Here is a tiny trained network, its code and every weight. The questions are about switching its units off for an input and a target symbol, where a switched-off unit gives its printed mean instead of its output.

import numpy as np


def w(rows, s, z=0):
    codes = np.array(rows[::2]) - 128.0
    scale = np.full(codes.shape[1], s)
    scale[-1] = z or s
    return codes * scale


def f(y):
    return np.maximum(y, 0)


def softmax(a):
    e = np.exp(a - a.max(-1, keepdims=True))
    return e / e.sum(-1, keepdims=True)


def log_softmax(a):
    a = a - a.max(-1, keepdims=True)
    return a - np.log(np.exp(a).sum(-1, keepdims=True))


def net(x, mask):
    ids = ['αβγζθλμξπστφψω'.index(c) for c in x.split()]
    T = len(ids)
    res = E[ids] + P[:T]
    r = res
    for j in range(3):
        rows = slice(2 * j, 2 * j + 2)
        q, k, v = (r @ M[0][rows].T for M in (Q, K, V))
        z = softmax(np.where(np.tri(T) > 0, q @ k.T / 2**0.5, -1e9)) @ v
        o = O[0][rows]
        res = res + np.where(mask[j], z, o[:, -1]) @ o[:, :-1]
    y = f(res @ A[0][:, :-1].T + A[0][:, -1])
    res = res + np.where(mask[3:7], y, B[0][:, -1]) @ B[0][:, :-1]
    return log_softmax(res[-1] @ U[:, :-1].T + U[:, -1])


Q, K, V, O, A, B = {}, {}, {}, {}, {}, {}
E = w([
[243,56,125],'α',
[96,184,108],'β',
[72,176,111],'γ',
[106,157,121],'ζ',
[138,105,162],'θ',
[58,142,134],'λ',
[170,165,168],'μ',
[131,118,150],'ξ',
[133,151,129],'π',
[139,128,159],'σ',
[60,165,118],'τ',
[251,140,180],'φ',
[144,128,152],'ψ',
[160,204,205],'ω',
],0.021)
P = w([
[143,155,74],'0',
[124,172,184],'1',
[129,155,60],'2',
[106,121,199],'3',
[134,146,59],'4',
[120,87,206],'5',
[140,122,58],'6',
[136,56,202],'7',
[145,120,59],'8',
[157,30,202],'9',
[140,106,56],'10',
[176,6,201],'11',
[152,91,58],'12',
[179,8,189],'13',
],0.012)
Q[0] = w([
[152,143,111],'head 0',
[133,114,141],'head 0',
[103,95,7],'head 1',
[149,139,123],'head 1',
[190,162,106],'head 2',
[146,177,102],'head 2',
],0.019)
K[0] = w([
[46,152,158],'head 0',
[74,11,126],'head 0',
[63,152,24],'head 1',
[162,142,91],'head 1',
[155,106,72],'head 2',
[140,144,49],'head 2',
],0.011)
V[0] = w([
[73,106,255],'head 0',
[194,81,247],'head 0',
[96,46,86],'head 1',
[90,175,44],'head 1',
[175,77,231],'head 2',
[114,100,192],'head 2',
],0.0085)
O[0] = w([
[118,203,194,89],'head 0',
[175,228,178,247],'head 0',
[3,252,221,71],'head 1',
[100,51,112,27],'head 1',
[160,153,121,254],'head 2',
[231,249,101,130],'head 2',
],0.0059,0.004)
A[0] = w([
[154,129,3,2],'neuron 0',
[146,149,151,104],'neuron 1',
[151,94,191,147],'neuron 2',
[188,97,103,15],'neuron 3',
],0.014,0.0054)
B[0] = w([
[148,251,14,201],'neuron 0',
[52,229,96,197],'neuron 1',
[1,31,26,254],'neuron 2',
[65,234,190,247],'neuron 3',
],0.008,0.0067)
U = w([
[232,188,47,95],'α',
[90,168,44,21],'β',
[39,155,76,26],'γ',
[134,80,60,159],'ζ',
[154,2,160,254],'θ',
[40,50,147,207],'λ',
[202,138,146,155],'μ',
[172,13,128,217],'ξ',
[205,96,67,120],'π',
[171,22,143,244],'σ',
[5,111,103,82],'τ',
[173,219,123,53],'φ',
[204,64,117,169],'ψ',
[87,241,209,121],'ω',
],0.0082,0.0084)

Each question gives the input, a string of symbols that net reads in full, and the target symbol t.
The units are the heads (2 rows each of Q, K, V and O) and the neurons (one row each of A and B). Each row of codes is followed by its name. A weight is (code - 128) times the scale printed after its matrix; where a second scale follows, it is the last column's (O, A, B and U).
mask holds one flag per unit, heads first, then neurons. A switched-off unit (its flag False) gives its mean, the last column of its rows in O or B, instead of its output. The means were averaged over made-up inputs and are rounded, as every weight is.
A unit's drop is (log p(t) with every unit on - log p(t) with that unit switched off) / (log p(t) with every unit on - log p(t) with every unit switched off).
The circuit of an input: a set's keep is (log p(t) with only the set's units on - log p(t) with every unit switched off) / (log p(t) with every unit on - log p(t) with every unit switched off). Starting from all 7 units, units are removed one at a time, each time the one whose removal leaves the highest keep (on an exact tie, the one counted first), for as long as the keep stays at least 0.8.
circuit, biggest first: the units of the circuit, biggest drop first
most important unit: the unit with the biggest drop
top k neurons: the k neurons with the biggest drops, biggest first
heads that matter: for each layer, one digit per head in row order, 1 if its drop is at least 0.15 and else 0, layers parted by /
drop when u is switched off: that unit's drop, to one decimal
input μ ζ ξ σ ζ α ω α ζ γ, target ω: top 2 neurons -> [neuron 2; neuron 1]
input τ μ γ α θ α λ λ, target ω: most important unit -> head 0
input β λ λ θ α α π α α γ, target ω: circuit, biggest first -> [head 1; neuron 2]
input α λ α α β α α α α ξ, target ω: heads that matter -> 111
input τ π λ, target λ: heads that matter -> 011
input γ ω π α θ μ φ ζ α α τ φ, target ω: heads that matter -> 011
input π γ λ α ζ α λ τ, target ω: heads that matter -> 110
input ξ α π α π λ, target ω: circuit, biggest first -> [head 1; head 0]
input ζ α τ α ξ ω β β ζ α α, target α: top 2 neurons -> [neuron 0; neuron 3]
input β β α λ ζ α μ α α ζ, target ω: top 2 neurons -> [neuron 1; neuron 2]
input α β α τ α β π α α α α α σ α, target ω: top 2 neurons -> [neuron 3; neuron 1]
input α α λ α ζ γ θ ζ λ α ζ μ, target ω: drop when head 2 is switched off -> 0.3
input τ ψ λ, target λ: drop when neuron 2 is switched off -> -0.1
input α φ α μ σ σ α τ τ α β φ, target ω: drop when neuron 2 is switched off -> -0.3
input γ ξ α ζ ξ ψ λ α π π τ α α ξ, target ω: top neuron -> [neuron 1]
input α α φ λ β θ γ α φ α β β, target ω: top 2 neurons -> [neuron 2; neuron 1]
